(in the rows, 128 means zero)
Here are made-up elements, facts about them, and rows of numbers that follow some of those facts. Name the element behind each unnamed row.

Some elements and their rows:
magridos: [133 121 121 155 128 138 110 115 132 139 154 138 183 130 122 120 105 127
 117 147 125 114 113 118 133  99 150 155  92 116 115 129]
soskal: [105 141 117 118 112 143 122 125 125 140  77 125  89 132 129 138 142 121
 134 123 129 121 128 139 114 169 109 105 148 134 137 129]
fato: [128 125 123 135 136 120 132 100 121 114 109 126 141 126 122 119 139 133
 129 129 126 128 111 151 142 124  66 140 150 137  98 131]
saple: [107 116 133 120 130 143 120 136 133 153 156 105 116 123 135 133 151 124
 107 137 122 124 118 110 125 146 158 138 130 122 121 127]
tupi: [124 119 119 149 148 104 126  94 135 121 105 119 171 147 123 121 155 128
 128 145 131 125 124 132 163 105  85 141 132 133  92 135]
fusti: [110 122 127 131 143 108 131 126 140 143  91  97 120 154 137 128 177 122
 126 139 128 129 139 106 134 123 136 122 134 134 100 134]
nimo: [ 98 155 117 123 123 145 106  85 132 116 112 133 158 127 113 127 102 114
 137 148 127  98 109 161 124 163 111 103  67 140  99 126]
trasi: [ 99 120 136 122 130 146 118 118 129 164 132 110 118 135 132 137 134 122
 115 144 118 114 126 122 123 113 174 138  91 130 112 126]
skostuk: [155  92 110 101 122 110 128 149 121 137  84 138  82 148 140 129 149 137
 141 123 116 106 125 177  83  86 141 128 238  84 188 158]
vetrel: [120 145 145 125 155 145 152 126 126 105 157 114 173 107 101 128  60 124
 109 137 134 170 180  75 123 146 231 175 131  88 117 131]
semugo: [133 144 132 117 128 121 128  98 129 113 122 124 138 134 127 122 129 128
 132 132 127 128 112 156 130 132  99 109 125 143 109 133]
klamaples: [157  64 127 105 143 110 124 142 124 163 144 126 111 153 144 127 140 140
 122 146 104  95 123 158  86  20 209 164 192  74 172 158]
fugri: [138 117 156 116 127 133 130 119 130 123 188 122 142 110 136 128 126 126
 119 150 136 135 117 153 151 104 125 129 104 118 137 129]
koplepul: [140 137 136 119 110 131 134 115 122 111 114 142 117 120 130 132 119 124
 144 130 142 133 128 172 139 123  86 104 135 125 154 132]
zitu: [111 136 115 124 112 139 125 136 125 139  84 127  89 132 131 136 145 123
 133 119 129 125 128 133 113 156 114 112 152 129 140 129]
ravabras: [186 134 150 202 126 102 144  95 133 136 153 112 131 140 152 117 178 124
 122 136 152 176 134  94 198  29 111 146 124 155 153 108]
sketir: [ 74 153 120  97 111 153 117 117 127 135  63 122  93 131 123 145 136 115
 138 130 130 111 126 150 114 201  96  87 117 142 111 130]
skegrum: [121 140 128 125 126 125 156 163 124  79  94 133 146  98  99 123  78 124
 132 114 147 169 177  83 117 208 146 145 167  96 132 129]
plifer: [125 114 122 148 151 100 131 103 134 120 109 118 165 145 123 121 153 130
 129 141 131 128 127 130 166 105  82 144 134 133  90 136]
kirik: [121 102 147 114 144 121 130 102 121 141 173 128 136 127 118 133 113 139
 120 137 117 123 124 139 157  93 134 161  97 138 116 115]

Facts:
Λ: points at; θ: is of sort; τ: refers to
begras {θ=c, τ=flaflom}
bomilo {Λ=gresir, θ=a, τ=veplar}
bramari {Λ=nukim, θ=a, τ=nekik}
brebriplam {Λ=klofon, θ=a}
breta {Λ=drepam, θ=b}
brilom {θ=a, τ=regrovos}
broris {Λ=setem, θ=a, τ=fetrir}
bruba {Λ=bramari, θ=c, τ=flase}
brudropli {Λ=fetrir, θ=a}
budirin {Λ=flerur, θ=c, τ=fitril}
bufu {Λ=skosku, θ=a, τ=saple}
busul {θ=a, τ=ditum}
danal {θ=a, τ=breta}
dasuk {θ=a, τ=diskuzer}
diskuzer {Λ=ketruk, θ=b, τ=busul}
ditum {θ=b}
divam {Λ=grisugir, θ=a}
donin {Λ=klugroter, θ=a}
dragrun {Λ=gafa, θ=c, τ=pofur}
dragusun {Λ=fato, θ=a, τ=trasi}
draklen {θ=d, τ=kezogru}
drela {Λ=lagal, θ=c}
drepam {θ=f, τ=nimo}
dudozum {Λ=flaflom, θ=b, τ=klofon}
duza {Λ=magridos, θ=a}
fato {Λ=plifer, θ=b}
fegram {θ=b, τ=begras}
feskel {θ=c, τ=sketir}
fetrir {Λ=raka, θ=e, τ=skegrum}
filen {Λ=flaskidrek, θ=e, τ=tetobram}
fiso {Λ=goskemok, θ=c, τ=brilom}
fitril {θ=a, τ=klamaples}
flaflom {Λ=nuki, θ=c, τ=pliplu}
flase {Λ=staber, θ=c, τ=stigeke}
flaskidrek {θ=c, τ=dragusun}
flerur {Λ=regrovos, θ=a}
flotuban {θ=a, τ=nebon}
fluflur {θ=a, τ=grera}
fopak {θ=e, τ=soskal}
fugri {Λ=gulem, θ=e}
fusti {θ=f, τ=dasuk}
gafa {Λ=dudozum, θ=f}
goskemok {Λ=pozer, θ=e, τ=tidon}
graklur {Λ=robrok, θ=c}
grera {Λ=grestum, θ=c, τ=klugroter}
gresir {Λ=kofle, θ=b}
grestum {Λ=kirik, θ=c, τ=fopak}
grisugir {Λ=draklen, θ=a}
grodral {Λ=gupem, θ=d, τ=tustimo}
grudrel {Λ=brudropli, θ=c, τ=budirin}
grugan {Λ=brebriplam, θ=a}
gulem {Λ=voklem, θ=b}
gupem {Λ=skebram, θ=c}
kebrek {θ=f, τ=grodral}
ketruk {Λ=grugan, θ=c}
kezogru {Λ=petelu, θ=a, τ=dragrun}
kirik {Λ=tritrem, θ=c}
kivos {Λ=broris, θ=f, τ=stopan}
klamaples {θ=c, τ=goskemok}
klofon {Λ=skabrum, θ=d, τ=lagal}
klokos {θ=d, τ=tekil}
kludrar {θ=a, τ=kebrek}
klugroter {Λ=tetobram, θ=a, τ=vetrel}
kofle {Λ=zekla, θ=a}
koplepul {Λ=breta, θ=a, τ=nuki}
lagal {Λ=masu, θ=a, τ=semugo}
magridos {Λ=padrun, θ=c}
masu {Λ=pliplu, θ=b}
nebon {θ=a, τ=gulem}
nekik {Λ=kezogru, θ=a, τ=skitam}
nimo {Λ=budirin, θ=d, τ=nukim}
nodros {θ=a}
nogrum {Λ=sostolu, θ=b}
nugak {Λ=filen, θ=c, τ=traklom}
nuki {Λ=nekik, θ=c, τ=zoger}
nukim {Λ=grera, θ=a, τ=tapur}
padrun {Λ=nimo, θ=d, τ=flotuban}
petelu {θ=a, τ=skostuk}
pifle {Λ=nogrum, θ=a, τ=fluflur}
pitate {Λ=plafin, θ=d}
plafin {Λ=bruba, θ=a}
plifer {Λ=tupi, θ=f}
pliplu {Λ=diskuzer, θ=b, τ=kivos}
pobres {Λ=duza, θ=a}
pofur {θ=b}
pozer {Λ=fugri, θ=a}
raka {Λ=vetrel, θ=a}
ravabras {Λ=koplepul, θ=f, τ=vosko}
regrovos {θ=f, τ=zitu}
robrok {θ=a, τ=draklen}
ropli {Λ=stobral, θ=d}
saple {θ=e}
sebrofo {θ=c, τ=stados}
semugo {Λ=ropli, θ=b}
setem {Λ=drela, θ=f}
sifigal {θ=a}
skabrum {θ=a}
skebram {Λ=pitate, θ=a}
skegrum {Λ=nodros, θ=a, τ=zuskezer}
sketir {θ=a, τ=brebriplam}
skitam {θ=b, τ=trebor}
skosku {Λ=dragrun, θ=e}
skostuk {θ=a, τ=sifigal}
skuflibre {θ=b}
soskal {θ=a, τ=bomilo}
sostolu {Λ=graklur, θ=c}
staber {Λ=pobres, θ=c}
stados {θ=c, τ=bruba}
stigeke {θ=c, τ=stobefi}
stobefi {Λ=pifle, θ=a, τ=ropli}
stobral {Λ=tustimo, θ=d}
stopan {θ=d, τ=triskim}
tapur {θ=c, τ=feskel}
tekil {θ=a, τ=kludrar}
tetobram {Λ=skuflibre, θ=e, τ=fegram}
tidon {θ=e, τ=petelu}
traklom {Λ=trebor, θ=c, τ=tropus}
trasi {θ=c, τ=dudozum}
tratam {θ=a, τ=trisa}
trebor {Λ=divam, θ=a, τ=setem}
trisa {θ=b}
triskim {θ=b, τ=padrun}
tritrem {Λ=vosko, θ=a}
tropus {θ=e}
tupi {Λ=flase, θ=f, τ=fiso}
tustimo {θ=a}
vebegra {Λ=semugo, θ=b}
vedon {Λ=nugak, θ=c}
veplar {Λ=ravabras, θ=f, τ=tratam}
vetrel {Λ=kivos, θ=c, τ=broris}
vofum {θ=e, τ=ravabras}
voklem {Λ=veplar, θ=b}
vosko {Λ=zoger, θ=c, τ=klokos}
zalik {θ=b, τ=filen}
zekla {Λ=grodral, θ=f}
zerim {θ=d, τ=drepam}
zitu {θ=a}
zoger {Λ=dragusun, θ=c, τ=grisugir}
zuskezer {θ=d, τ=zalik}

Name these rows:
No name comes twice in this set of rows, the named rows included.
[139 127 119 139 157 117 145 222 134  94 175 148 164  96 140 123 126 143
 131  89 127 129 136 108 115 135  83 110  92 138  62 140] => pliplu
[124 116 150  98 129 117 117  98 130 141 174 128 140 143 117 129 102 135
 124 139 116 117 117 122 142 123 170 132  74 147 129 110] => bruba
[126 144 127 125 137 137 121  95 127 121 146 133 128 126 124 130 112 125
 136 134 124 116 121 159 129 113 136 116 102 137 132 121] => klofon
[116 105 140 128 145 131 127  97 121 141 165 128 146 124 120 134 116 136
 118 141 118 119 119 147 159  79 121 164 102 133 111 120] => zoger
[177  79 122 122 140 108 117 121 127 139 167 146 165 149 133 117 108 142
 127 150 110  96 111 167 106  26 184 162 166  78 168 157] => budirin
[149 133 131 189 118 149 122 115 129 173 180 102 103 126 146 127 174 125
  94 125 129 162 114  59 159 102 163 171 150 147 161  99] => vofum
[135 135 135 128 149 147 124 109 129 139 185 133 158 130 130 135 102 133
 117 135 119 124 128 137 139  73 172 138  95 127 120 131] => ketruk
[121 106 140 126 145 122 143 204 136 100 195 129 174  87 119 120 103 133
 113 119 133 147 146  72 128 174 146 155 100 105  91 126] => tetobram
[157  67 125  92 141 112 120 145 129 155 160 117 106 146 145 125 156 140
 116 144 106 102 111 161  90  68 186 156 224  72 177 160] => tidon
[116  98 118 141 134 111 136 247 135 127 130 134 121 103 151 122 170 136
 127  95 125 110 122  93  99 151  72 112  82 143  61 132] => triskim
[120 109 141 123 144 125 146 194 134  99 188 124 174  87 114 120  97 131
 110 124 136 154 151  68 130 186 154 159 111 100  99 125] => filen
[123 168 124 121 140 145 158 138 123  78 105 130 147 104 100 130  67 124
 129 111 143 178 183  94 114 197 169 141 188  92 137 135] => broris

The same elements again, as new rows of numbers:
Some elements and their rows:
stigeke: [109 153 110 175 140 143 164 138 135  91 157  95 128 127 160 130 112 103
 137 170 106 102  96 167 181 126 110]
tapur: [107 152 105 172 139 138 164 139 138  92 155  93 130 127 160 125 111 108
 138 172 105 103  96 169 180 123 108]
raka: [167 173 124 198 128 140 118  86 132 132 145  90 141 132 140 147 119 142
 151 109  92  79  87 142 182 154 130]
tritrem: [170 174 122 193 125 145 105  97 140 117 144 106 144 141 143 160 115 153
 145 109  96  76  84 136 170 149 125]
budirin: [103 154  99 172 124 135 189 137 129 127 152  97 120 138 159 121 124 115
 149 158 109 103  93 183 188 125  97]
klofon: [109 169 118 157 124 127 158 106 142 111 177 132 128 111 149 151  87 172
 129 170 110 102 105 140 168 136  98]
tropus: [176 171 127 210 118 149 130 107 124 121 155 121 156 110 152 141 103 151
 154 118 114  82  80 173 177 138 144]
zalik: [111 201 112 218 138 173 146 102 103  91 219 127 109 135 155 139 117 117
 136 125 116  72  89 168 187 137 118]
diskuzer: [124 188  93 215 138 161 160 122 137  88 186 119 114 127 162 138 107 144
 149 153 105  95  86 147 185 128 118]
nodros: [173 175 130 202 120 142 114 101 138 131 145  98 136 135 143 151 128 161
 145 110  99  82  85 135 175 152 119]
vebegra: [167 193  98 221 146 147 114 113 123 116 164 111 132 131 160 142 120 146
 164 135 120  83  83 133 189 146 149]
sifigal: [175 180 118 199 122 134 119  97 138 141 141 100 139 138 143 154 127 156
 150 111  98  81  87 143 169 157 126]
pitate: [151 177 136 167 128 104 108  95 130 144 159 122 154 105 145 152 100 167
 145 158 123  84 100 138 187 155 120]
donin: [163 188 110 202 133 151 117  88 126 136 142 107 148 136 139 159 125 144
 149 124  97  86  91 150 153 161 140]
ropli: [146 172 129 161 129 115 110  92 125 144 152 125 146 109 145 151 103 171
 147 151 123  88  97 133 183 152 126]
koplepul: [124 170 119 198 119 159 159  93 140 106 167  98 127 130 142 147 106 144
 135 126  81  90  91 154 173 138 100]
brebriplam: [179 182 121 206 119 141 114 106 142 131 142 111 136 143 150 163 130 165
 137 123 106  87  88 141 158 157 120]
nogrum: [174 185 107 220 141 142 117 122 129 113 165 107 124 128 165 137 123 155
 158 128 121  78  79 125 205 143 138]
traklom: [ 99 164  99 175 142 151 159 129 124  95 156 105 138 128 151 135 115  90
 142 175 108 103 101 182 164 131 121]
masu: [166 192 103 223 140 145 111 120 128 117 161 119 132 131 164 143 123 155
 158 135 120  84  77 137 195 144 140]

Rows to name:
No name comes twice in this set of rows, the named rows included.
[173 202 107 239 146 130 121 115 127 126 169 110 137 119 162 143 122 144
 161 150 122  80  85 144 192 158 141] => gresir
[ 92 186 137 158 126 136 142  81 101 113 220 139 121 119 145 144  96 140
 115 135 117  81 109 166 166 147 101] => zuskezer
[129 167 112 177 125 159 154  95 145  88 167 100 123 140 142 152 100 141
 137 120  78  92  90 144 164 131 110] => dragusun
[117 160  99 164 143 143 172 136 131  89 168  96 128 130 155 140 111  91
 135 169 112  98 101 161 168 134 125] => fiso
[151 155 120 178 142 134 104 140 132 111 136 101 154 138 160 141 126 113
 145 150 125  84  88 158 185 135 127] => kirik
[103 144 120 170 149 156 140 126 146  65 136  67 113 131 157 138 118 114
 104 180  76 118 107 122 159 143 104] => kebrek
[134 173  99 177 117 120 179 103 149 137 160 102 131 146 143 146 104 143
 154 118  79  90  91 168 169 137  90] => fitril
[110 155 112 177 142 132 155 139 140  86 159  97 138 125 159 132 105 101
 135 173 105  97  96 169 182 125 104] => bruba
[145 158 115 186 133 142 127 137 118 130 130  95 131 139 159 132 143 122
 146 149 127  96  90 152 186 141 129] => magridos
[ 99 145 120 172 142 147 142 127 145  82 139  72 114 131 158 141 125 112
 109 173  79 111 104 133 168 144  94] => ravabras
[105 166 124 151 125 129 156  91 130 113 179 119 132 106 143 145  82 159
 137 159 106  98 105 143 180 135 106] => zerim

Now the same elements, written a new way:
Some rows with their names:
flase: [174 133 110 135 117 136 165 114 154 142 130  89 179 164]
graklur: [154 128 124 115 114 111 155 127 139 125 120  97 177 166]
zuskezer: [109 138 133 104 136 141  91 181 184  97  29 192 221 145]
trasi: [164 108 116 107 123 116 159 105 140 135 142 105 192 172]
dasuk: [133 102 124 113 130 123 134 103 140 139 116 122 178 143]
grestum: [167 113 122 117 129 112 189 124 139 134 106  86 189 150]
kirik: [159 128 121 118 124 108 181 135 142 126 117  85 189 141]
zekla: [147  82 138 120 170 127 110 164 144 132  60 146 133 133]
fopak: [139  92 119 114 133 131 129 103 140 153 101 133 176 141]
breta: [148  97 131 118 159 141 100 147 145 131  80 143 130 144]
dudozum: [159  87 128 121 160 147 110 138 145 142  67 139 126 160]
flotuban: [100 182  98  96 151  84 121 132 118 175 146 138 163 132]
flaskidrek: [164 110 116 106 122 115 156 104 142 132 139 106 191 171]
raka: [128 109 120 131 117 124 132 128 117 136  88 114 172 151]
drela: [148 117 111 123 105 111 147 141 106 127 123  95 187 175]
duza: [137 133 121 136 121 141 130 117 153 144 105 110 163 141]
masu: [140  84 112 130 154 146  95 169 111 130  78 136 151 148]
pifle: [112 121 150 130 113 145 137 130 165  83  34 128 208 166]
nogrum: [147  96 127 122 161 143 105 157 140 131  75 135 136 139]
draklen: [157  83 118 104 136 137 100 145 155 155  88 165 166 124]

Name these rows:
No name comes twice in this set of rows, the named rows included.
[148  91 135 127 161 138  96 159 151 135  69 151 124 145] => gafa
[150 107 115 135 165 158 112 158 157 137  86 127 149 122] => fato
[ 99 146 131 109 170 141  85 176 171  84  54 177 202 158] => zalik
[109 113 145 119 119 144 125 118 172  80  58 142 228 165] => fluflur
[147 102 140 117 153 138  95 142 151 128  69 145 115 159] => voklem
[152  78 116 111 170 145 103 134 144 140 100 147 154 144] => trisa
[164  85 118 117 135 140 117 151 147 165  58 152 149 133] => ropli
[145  78 113 129 156 147  99 164 113 134  76 136 147 148] => diskuzer
[127 195  89 108 154 107  91 187 144 196 102 166 134 117] => padrun
[ 95 169 113 101 182 120  84 180 151 119  87 175 178 145] => fegram
[135 113 131 124 122 124 137 112 137 142  89 115 156 153] => nekik

